Below is a small trained network, with its code and all its weights. Each question gives an input and a target symbol and asks what happens when units are switched off, that is, made to give their printed mean instead of their output.

import numpy as np


def w(rows, s, z=0):
    codes = np.array(rows[::2]) - 128.0
    scale = np.full(codes.shape[1], s)
    scale[-1] = z or s
    return codes * scale


def softmax(a):
    e = np.exp(a - a.max(-1, keepdims=True))
    return e / e.sum(-1, keepdims=True)


def log_softmax(a):
    a = a - a.max(-1, keepdims=True)
    return a - np.log(np.exp(a).sum(-1, keepdims=True))


def net(x, mask):
    ids = ['αγλξπφψω'.index(c) for c in x.split()]
    T = len(ids)
    res = E[ids] + P[:T]
    u = 0
    for l in range(3):
        r = res
        for j in range(2):
            rows = slice(4 * j, 4 * j + 4)
            q, k, v = (r @ M[l][rows].T for M in (Q, K, V))
            z = softmax(np.where(np.tri(T) > 0, q @ k.T / 4**0.5, -1e9)) @ v
            o = O[l][rows]
            res = res + np.where(mask[u + j], z, o[:, -1]) @ o[:, :-1]
        u += 2
    return log_softmax(res[-1] @ U[:, :-1].T + U[:, -1])


Q, K, V, O = {}, {}, {}, {}
E = w([
[207,92,148],'α',
[11,39,253],'γ',
[206,123,93],'λ',
[204,222,225],'ξ',
[254,204,71],'π',
[167,12,92],'φ',
[216,81,241],'ψ',
[67,140,122],'ω',
],0.01)
P = w([
[35,147,27],'0',
[63,150,55],'1',
[91,191,40],'2',
[24,141,52],'3',
[92,152,3],'4',
[143,197,11],'5',
[113,190,29],'6',
],0.0037)
Q[0] = w([
[92,207,173],'L0H1',
[162,178,246],'L0H1',
[96,111,185],'L0H1',
[108,113,132],'L0H1',
[125,134,179],'L0H2',
[136,113,175],'L0H2',
[170,201,179],'L0H2',
[110,95,103],'L0H2',
],0.012)
K[0] = w([
[157,9,145],'L0H1',
[119,254,217],'L0H1',
[75,63,176],'L0H1',
[30,99,103],'L0H1',
[218,20,96],'L0H2',
[214,138,71],'L0H2',
[148,59,74],'L0H2',
[187,120,149],'L0H2',
],0.0086)
V[0] = w([
[104,162,163],'L0H1',
[57,209,75],'L0H1',
[167,192,63],'L0H1',
[84,117,2],'L0H1',
[196,43,112],'L0H2',
[160,155,83],'L0H2',
[192,138,171],'L0H2',
[134,89,178],'L0H2',
],0.0083)
O[0] = w([
[171,109,127,146],'L0H1',
[132,176,138,65],'L0H1',
[77,116,165,136],'L0H1',
[99,76,181,3],'L0H1',
[125,114,68,166],'L0H2',
[26,135,110,127],'L0H2',
[143,190,131,197],'L0H2',
[146,2,167,158],'L0H2',
],0.0067,0.0029)
Q[1] = w([
[245,133,254],'L1H1',
[68,71,151],'L1H1',
[60,140,239],'L1H1',
[33,126,89],'L1H1',
[178,102,65],'L1H2',
[90,94,8],'L1H2',
[109,166,128],'L1H2',
[75,62,113],'L1H2',
],0.0084)
K[1] = w([
[223,66,230],'L1H1',
[110,108,142],'L1H1',
[14,50,246],'L1H1',
[83,81,114],'L1H1',
[177,69,84],'L1H2',
[244,1,65],'L1H2',
[174,46,139],'L1H2',
[192,164,83],'L1H2',
],0.0094)
V[1] = w([
[130,179,199],'L1H1',
[93,115,221],'L1H1',
[60,56,109],'L1H1',
[164,117,5],'L1H1',
[118,162,107],'L1H2',
[40,69,49],'L1H2',
[48,185,183],'L1H2',
[198,125,168],'L1H2',
],0.011)
O[1] = w([
[157,126,58,174],'L1H1',
[166,178,153,108],'L1H1',
[180,250,195,1],'L1H1',
[1,97,123,130],'L1H1',
[88,150,131,123],'L1H2',
[96,159,143,9],'L1H2',
[211,179,95,82],'L1H2',
[122,63,160,203],'L1H2',
],0.0081,0.0035)
Q[2] = w([
[120,148,75],'L2H1',
[10,109,96],'L2H1',
[160,120,113],'L2H1',
[73,159,114],'L2H1',
[134,134,170],'L2H2',
[83,154,122],'L2H2',
[142,130,112],'L2H2',
[150,119,54],'L2H2',
],0.011)
K[2] = w([
[163,134,81],'L2H1',
[109,129,175],'L2H1',
[8,152,254],'L2H1',
[128,104,117],'L2H1',
[108,224,139],'L2H2',
[169,135,203],'L2H2',
[12,148,4],'L2H2',
[163,113,80],'L2H2',
],0.0089)
V[2] = w([
[100,2,71],'L2H1',
[44,165,172],'L2H1',
[151,113,117],'L2H1',
[103,195,80],'L2H1',
[237,118,159],'L2H2',
[138,41,168],'L2H2',
[21,175,91],'L2H2',
[120,151,76],'L2H2',
],0.0099)
O[2] = w([
[253,126,116,254],'L2H1',
[154,63,187,46],'L2H1',
[133,157,137,155],'L2H1',
[56,70,90,60],'L2H1',
[106,172,161,175],'L2H2',
[76,190,228,218],'L2H2',
[116,61,65,41],'L2H2',
[168,168,86,116],'L2H2',
],0.0074,0.0051)
U = w([
[115,121,125,91],'α',
[126,184,169,189],'γ',
[114,124,88,96],'λ',
[175,244,70,53],'ξ',
[94,168,67,188],'π',
[90,74,161,2],'φ',
[190,130,148,182],'ψ',
[31,223,127,237],'ω',
],0.011,0.0039)

Each question gives the input, a string of symbols that net reads in full, and the target symbol t.
The units are the heads (4 rows each of Q, K, V and O). Each row of codes is followed by its name. A weight is (code - 128) times the scale printed after its matrix; where a second scale follows, it is the last column's (O and U).
mask holds one flag per head, layer by layer. A switched-off head (its flag False) gives its mean, the last column of its rows in O, instead of its output. The means were averaged over made-up inputs and are rounded, as every weight is.
A unit's drop is (log p(t) with every unit on - log p(t) with that unit switched off) / (log p(t) with every unit on - log p(t) with every unit switched off).
The circuit of an input: a set's keep is (log p(t) with only the set's units on - log p(t) with every unit switched off) / (log p(t) with every unit on - log p(t) with every unit switched off). Starting from all 6 units, units are removed one at a time, each time the one whose removal leaves the highest keep (on an exact tie, the one counted first), for as long as the keep stays at least 0.8.
units of the circuit, in order: the units of the circuit, biggest drop first
unit that matters most: the unit with the biggest drop
which heads matter: for each layer, one digit per head in row order, 1 if its drop is at least 0.15 and else 0, layers parted by /
drop of u: that unit's drop, to one decimal
input ξ ψ ξ, target ξ: units of the circuit, in order -> (L1H1 L2H1 L1H2 L0H2)
input ξ ξ ξ, target ξ: units of the circuit, in order -> (L1H1 L1H2 L2H1 L0H2)
input ψ ψ ψ ψ φ γ, target ψ: units of the circuit, in order -> (L2H1 L1H2)
input ψ φ ψ ψ γ ψ γ, target ψ: units of the circuit, in order -> (L2H1 L0H2)
input ξ ξ α ω γ ω, target ξ: units of the circuit, in order -> (L1H1 L1H2 L0H2 L2H2)
input ω ξ ψ γ γ π, target ω: units of the circuit, in order -> (L2H1 L1H1)
input ω ψ π, target π: units of the circuit, in order -> (L1H1)
input φ ψ ξ π ψ ω φ, target φ: units of the circuit, in order -> (L1H1 L1H2 L2H1 L0H2)
input φ ω π ψ, target φ: which heads matter -> 01 / 11 / 11
input γ ψ ψ γ ω, target γ: units of the circuit, in order -> (L0H2 L2H2 L1H1)
input γ ψ λ, target ω: units of the circuit, in order -> (L1H1 L2H1)
input ξ λ ω, target ξ: which heads matter -> 11 / 11 / 01
input ψ α ψ γ, target γ: which heads matter -> 00 / 10 / 01
input φ α φ ξ, target φ: which heads matter -> 01 / 11 / 11
input ψ φ ψ ω, target γ: unit that matters most -> L2H1
input ξ ξ ψ ψ γ, target ξ: drop of L0H2 -> 0.1
input φ π ξ ψ, target φ: drop of L1H1 -> 0.7
input ξ α γ ψ, target ξ: drop of L0H1 -> 0.0
input φ γ π, target φ: drop of L2H1 -> 0.3
input ξ γ π γ, target ξ: unit that matters most -> L1H1
